Below is a small trained network, with its code and all its weights. Each question gives an input and a class and asks what happens when units are switched off, that is, made to give their printed mean instead of their output.

import numpy as np


def w(rows, s, z=0):
    codes = np.array(rows[::2]) - 128.0
    scale = np.full(codes.shape[1], s)
    scale[-1] = z or s
    return codes * scale


def f(y):
    return np.maximum(y, 0)


def log_softmax(a):
    a = a - a.max(-1, keepdims=True)
    return a - np.log(np.exp(a).sum(-1, keepdims=True))


def net(x, mask):
    res = np.array(x, float).reshape(1, 2) / 4 @ E
    y = f(res @ A[0][:, :-1].T + A[0][:, -1])
    res = res + np.where(mask, y, B[0][:, -1]) @ B[0][:, :-1]
    return log_softmax(res[-1] @ U[:, :-1].T + U[:, -1])


A, B = {}, {}
E = w([
[91,4,140,74,177],'x0',
[236,87,169,145,25],'x1',
],0.011)
A[0] = w([
[49,183,108,135,213,119],'N0',
[174,128,135,137,92,80],'N1',
[178,124,106,128,78,83],'N2',
[90,57,114,133,179,66],'N3',
[143,113,146,122,107,177],'N4',
[164,97,135,140,128,234],'N5',
[163,194,126,160,81,144],'N6',
[12,106,119,110,248,254],'N7',
[100,210,123,140,126,229],'N8',
[129,45,145,115,122,87],'N9',
],0.017,0.0047)
B[0] = w([
[43,143,172,82,181,208],'N0',
[109,112,183,130,145,168],'N1',
[101,138,165,128,148,172],'N2',
[92,153,179,123,173,179],'N3',
[97,167,87,111,117,158],'N4',
[83,220,26,123,76,169],'N5',
[128,215,148,83,212,198],'N6',
[73,157,149,132,5,250],'N7',
[213,144,124,182,66,190],'N8',
[177,104,105,130,196,177],'N9',
],0.033,0.022)
U = w([
[189,103,131,139,14,69],'0',
[131,48,158,189,166,56],'1',
[254,142,121,126,186,116],'2',
[174,61,173,45,130,47],'3',
[53,187,226,22,100,174],'4',
[121,54,20,99,129,254],'5',
],0.0088,0.0059)

Each question gives the input, the list of numbers given to net, and the class t.
The units are the neurons (one row each of A and B). Each row of codes is followed by its name. A weight is (code - 128) times the scale printed after its matrix; where a second scale follows, it is the last column's (A, B and U).
mask holds one flag per neuron, in row order. A switched-off neuron (its flag False) gives its mean, the last column of its row in B, instead of its output. The means were averaged over made-up inputs and are rounded, as every weight is.
A unit's drop is (log p(t) with every unit on - log p(t) with that unit switched off) / (log p(t) with every unit on - log p(t) with every unit switched off).
The circuit of an input: a set's keep is (log p(t) with only the set's units on - log p(t) with every unit switched off) / (log p(t) with every unit on - log p(t) with every unit switched off). Starting from all 10 units, units are removed one at a time, each time the one whose removal leaves the highest keep (on an exact tie, the one counted first), for as long as the keep stays at least 0.8.
circuit, biggest first: the units of the circuit, biggest drop first
k most important neurons: the k neurons with the biggest drops, biggest first
drop of u: that unit's drop, to one decimal
input [-8,0], class 2: circuit, biggest first	[N7 N8]
input [-5,1], class 2: 3 most important neurons	[N7 N0 N8]
input [-5,-1], class 2: 2 most important neurons	[N7 N8]
input [2,1], class 5: circuit, biggest first	[N0 N7 N6]
input [2,2], class 5: circuit, biggest first	[N7 N0 N6]
input [-5,-2], class 2: circuit, biggest first	[N7 N8]
input [1,2], class 5: most important neuron	[N7]
input [-3,1], class 2: 3 most important neurons	[N7 N0 N3]
input [7,8], class 5: 2 most important neurons	[N9 N5]
input [5,7], class 5: drop of N5	0.1
input [6,4], class 5: drop of N7	0.1
input [5,4], class 2: drop of N9	0.2
